Below is a small trained network, with its code and all its weights. Each question gives an input and a class and asks what happens when units are switched off, that is, made to give their printed mean instead of their output.

import numpy as np


def w(rows, s, z=0):
    codes = np.array(rows[::2]) - 128.0
    scale = np.full(codes.shape[1], s)
    scale[-1] = z or s
    return codes * scale


def f(y):
    return np.maximum(y, 0)


def log_softmax(a):
    a = a - a.max(-1, keepdims=True)
    return a - np.log(np.exp(a).sum(-1, keepdims=True))


def net(x, mask):
    res = np.array(x, float).reshape(1, 6) / 4 @ E
    y = f(res @ A[0][:, :-1].T + A[0][:, -1])
    res = res + np.where(mask, y, B[0][:, -1]) @ B[0][:, :-1]
    return log_softmax(res[-1] @ U[:, :-1].T + U[:, -1])


A, B = {}, {}
E = w([
[214,32,54],'x0',
[250,209,191],'x1',
[120,22,254],'x2',
[125,130,128],'x3',
[130,125,128],'x4',
[128,128,130],'x5',
],0.0068)
A[0] = w([
[66,164,141,174],'N0',
[154,79,92,102],'N1',
[182,25,56,82],'N2',
[102,119,250,85],'N3',
[102,175,51,162],'N4',
[219,184,204,197],'N5',
[233,82,83,94],'N6',
[107,116,119,83],'N7',
[106,114,104,204],'N8',
[128,20,205,156],'N9',
[27,174,145,194],'N10',
[176,237,44,113],'N11',
[230,158,90,193],'N12',
[80,198,38,136],'N13',
[76,99,84,251],'N14',
[88,103,99,252],'N15',
],0.016,0.0042)
B[0] = w([
[97,75,126,197],'N0',
[116,170,101,177],'N1',
[127,198,47,231],'N2',
[50,158,57,218],'N3',
[118,191,85,218],'N4',
[186,107,2,236],'N5',
[141,90,204,215],'N6',
[144,103,117,143],'N7',
[108,169,151,177],'N8',
[59,21,95,246],'N9',
[99,49,146,233],'N10',
[164,38,165,249],'N11',
[196,106,188,224],'N12',
[84,198,65,238],'N13',
[78,217,185,222],'N14',
[95,163,201,207],'N15',
],0.034,0.011)
U = w([
[51,142,131,254],'0',
[171,61,66,234],'1',
[59,26,216,32],'2',
[142,165,1,19],'3',
[122,212,125,50],'4',
[201,54,206,66],'5',
],0.0085,0.0061)

Each question gives the input, the list of numbers given to net, and the class t.
The units are the neurons (one row each of A and B). Each row of codes is followed by its name. A weight is (code - 128) times the scale printed after its matrix; where a second scale follows, it is the last column's (A, B and U).
mask holds one flag per neuron, in row order. A switched-off neuron (its flag False) gives its mean, the last column of its row in B, instead of its output. The means were averaged over made-up inputs and are rounded, as every weight is.
A unit's drop is (log p(t) with every unit on - log p(t) with that unit switched off) / (log p(t) with every unit on - log p(t) with every unit switched off).
The circuit of an input: a set's keep is (log p(t) with only the set's units on - log p(t) with every unit switched off) / (log p(t) with every unit on - log p(t) with every unit switched off). Starting from the 12 units with the biggest drops (on a tie, the unit counted first), units are removed one at a time, each time the one whose removal leaves the highest keep (on an exact tie, the one counted first), for as long as the keep stays at least 0.8.
units of the circuit, in order: the units of the circuit, biggest drop first
unit that matters most: the unit with the biggest drop
k most important neurons: the k neurons with the biggest drops, biggest first
drop when u is switched off: that unit's drop, to one decimal
input [-6,8,-3,-2,1,-6], class 1: units of the circuit, in order	N5, N11
input [7,1,-4,8,7,2], class 5: unit that matters most	N6
input [5,7,6,-2,-7,-8], class 1: units of the circuit, in order	N5, N6
input [6,5,-4,-7,-5,0], class 5: 2 most important neurons	N12, N6
input [-2,3,-7,2,3,6], class 1: 2 most important neurons	N11, N13
input [0,-5,4,3,6,-8], class 2: 4 most important neurons	N13, N9, N4, N5
input [-5,3,-3,1,-3,6], class 1: 2 most important neurons	N11, N2
input [4,2,7,-6,0,7], class 1: 2 most important neurons	N9, N13
input [2,5,-6,3,-7,-2], class 5: 2 most important neurons	N12, N11
input [-8,1,1,-1,1,6], class 3: 4 most important neurons	N11, N3, N6, N9
input [-1,6,3,-6,-5,-6], class 3: 4 most important neurons	N11, N5, N3, N10
input [-8,4,3,6,2,0], class 3: 3 most important neurons	N3, N5, N11
input [8,-2,6,4,-6,-2], class 0: 3 most important neurons	N2, N5, N11
input [-1,-8,5,8,5,-5], class 2: unit that matters most	N9
input [-4,0,6,-8,-3,7], class 2: 3 most important neurons	N2, N9, N13
input [-6,6,5,7,-3,4], class 3: 2 most important neurons	N3, N5
input [0,-3,1,5,8,-8], class 2: 2 most important neurons	N13, N2
input [0,-8,7,-1,5,-7], class 2: 4 most important neurons	N9, N13, N4, N5
input [6,-3,-4,1,8,-6], class 4: drop when N7 is switched off	0.0
input [2,8,5,-7,-8,-2], class 1: drop when N5 is switched off	0.7
input [-3,3,-2,3,-3,-6], class 1: drop when N2 is switched off	0.1
input [-8,-7,5,-3,-3,5], class 2: drop when N10 is switched off	0.1
input [0,8,5,6,-4,8], class 3: units of the circuit, in order	N5
